Below are the code and all the weights of a small trained network. Each question names an input and a class and asks about switching units off, where a switched-off unit gives its printed mean instead of its output.

import numpy as np


def w(rows, s, z=0):
    codes = np.array(rows[::2]) - 128.0
    scale = np.full(codes.shape[1], s)
    scale[-1] = z or s
    return codes * scale


def f(y):
    return np.maximum(y, 0)


def log_softmax(a):
    a = a - a.max(-1, keepdims=True)
    return a - np.log(np.exp(a).sum(-1, keepdims=True))


def net(x, mask):
    res = np.array(x, float).reshape(1, 3) / 4 @ E
    y = f(res @ A[0][:, :-1].T + A[0][:, -1])
    res = res + np.where(mask, y, B[0][:, -1]) @ B[0][:, :-1]
    return log_softmax(res[-1] @ U[:, :-1].T + U[:, -1])


A, B = {}, {}
E = w([
[225,170,162,185,154,69,71,177,27,120],'x0',
[22,9,89,153,172,78,163,151,101,53],'x1',
[59,79,154,233,91,183,14,98,182,150],'x2',
],0.012)
A[0] = w([
[72,106,129,174,174,78,166,147,110,46,44],'N1',
[92,89,157,184,90,171,58,113,106,150,198],'N2',
[46,66,55,124,141,116,131,131,19,135,8],'N3',
[169,83,162,200,154,121,110,209,35,155,53],'N4',
[131,135,130,195,189,124,77,185,105,114,35],'N5',
[65,214,166,167,43,175,67,138,127,195,30],'N6',
[175,178,139,79,88,176,104,89,173,175,137],'N7',
[55,136,57,113,150,156,151,133,160,170,34],'N8',
[166,176,52,22,181,125,164,145,88,116,100],'N9',
[67,79,85,220,159,147,116,107,86,116,83],'N10',
[178,164,156,153,134,109,111,116,93,125,67],'N11',
[135,84,130,61,148,80,118,82,255,162,49],'N12',
[106,105,47,129,113,151,199,41,193,50,254],'N13',
[144,110,131,131,184,102,151,124,76,139,235],'N14',
[125,77,158,105,138,186,168,50,171,175,20],'N15',
],0.0088,0.0034)
B[0] = w([
[128,112,215,176,114,177,129,94,57,243,205],'N1',
[74,180,141,66,69,91,110,165,197,32,248],'N2',
[121,193,140,170,98,186,165,95,41,215,202],'N3',
[175,82,61,54,114,209,135,217,158,115,220],'N4',
[164,110,39,106,152,159,86,194,159,85,188],'N5',
[48,172,123,173,23,33,196,131,82,151,236],'N6',
[157,102,163,182,43,198,120,49,93,193,229],'N7',
[147,43,124,97,129,165,124,203,146,90,189],'N8',
[15,196,174,94,50,76,143,159,122,100,225],'N9',
[75,177,191,142,69,127,184,110,32,120,217],'N10',
[195,90,103,112,105,201,103,153,97,152,192],'N11',
[88,54,77,76,99,161,77,124,110,140,190],'N12',
[208,130,100,120,56,130,52,126,122,72,245],'N13',
[106,112,94,127,153,132,3,116,127,7,188],'N14',
[188,66,79,133,115,196,155,254,126,81,193],'N15',
],0.0074,0.013)
U = w([
[133,158,205,180,89,200,183,96,17,192,108],'0',
[183,57,66,77,131,202,85,204,167,70,75],'1',
[38,226,190,96,82,66,178,173,122,40,37],'2',
[148,153,168,130,103,126,80,68,107,11,197],'3',
[202,63,132,167,255,63,131,64,219,169,2],'4',
],0.008,0.0034)

Each question gives the input, the list of numbers given to net, and the class t.
The units are the neurons (one row each of A and B). Each row of codes is followed by its name. A weight is (code - 128) times the scale printed after its matrix; where a second scale follows, it is the last column's (A, B and U).
mask holds one flag per neuron, in row order. A switched-off neuron (its flag False) gives its mean, the last column of its row in B, instead of its output. The means were averaged over made-up inputs and are rounded, as every weight is.
A unit's drop is (log p(t) with every unit on - log p(t) with that unit switched off) / (log p(t) with every unit on - log p(t) with every unit switched off).
The circuit of an input: a set's keep is (log p(t) with only the set's units on - log p(t) with every unit switched off) / (log p(t) with every unit on - log p(t) with every unit switched off). Starting from the 12 units with the biggest drops (on a tie, the unit counted first), units are removed one at a time, each time the one whose removal leaves the highest keep (on an exact tie, the one counted first), for as long as the keep stays at least 0.8.
circuit, biggest first: the units of the circuit, biggest drop first
unit that matters most: the unit with the biggest drop
top k neurons: the k neurons with the biggest drops, biggest first
drop of u: that unit's drop, to one decimal
input [4,4,-1], class 0: top 2 neurons	[N1, N3]
input [5,8,7], class 0: unit that matters most	N1
input [5,7,4], class 0: top 3 neurons	[N1, N10, N3]
input [-3,4,-3], class 0: top 3 neurons	[N2, N1, N3]
input [-3,5,-3], class 0: top 3 neurons	[N1, N3, N2]
input [6,7,0], class 0: top 3 neurons	[N1, N3, N10]
input [6,7,-5], class 0: top 3 neurons	[N1, N3, N2]
input [5,5,7], class 2: top 2 neurons	[N2, N10]
input [7,6,-6], class 1: top 2 neurons	[N4, N14]
input [-7,-4,8], class 2: top 2 neurons	[N6, N2]
input [8,6,8], class 1: top 3 neurons	[N4, N5, N9]
input [7,6,2], class 1: top 2 neurons	[N4, N5]
input [8,-1,-2], class 1: drop of N3	0.0
input [2,3,8], class 2: circuit, biggest first	[N2]
input [5,3,1], class 1: drop of N6	0.1
input [8,8,-4], class 0: drop of N3	1.8
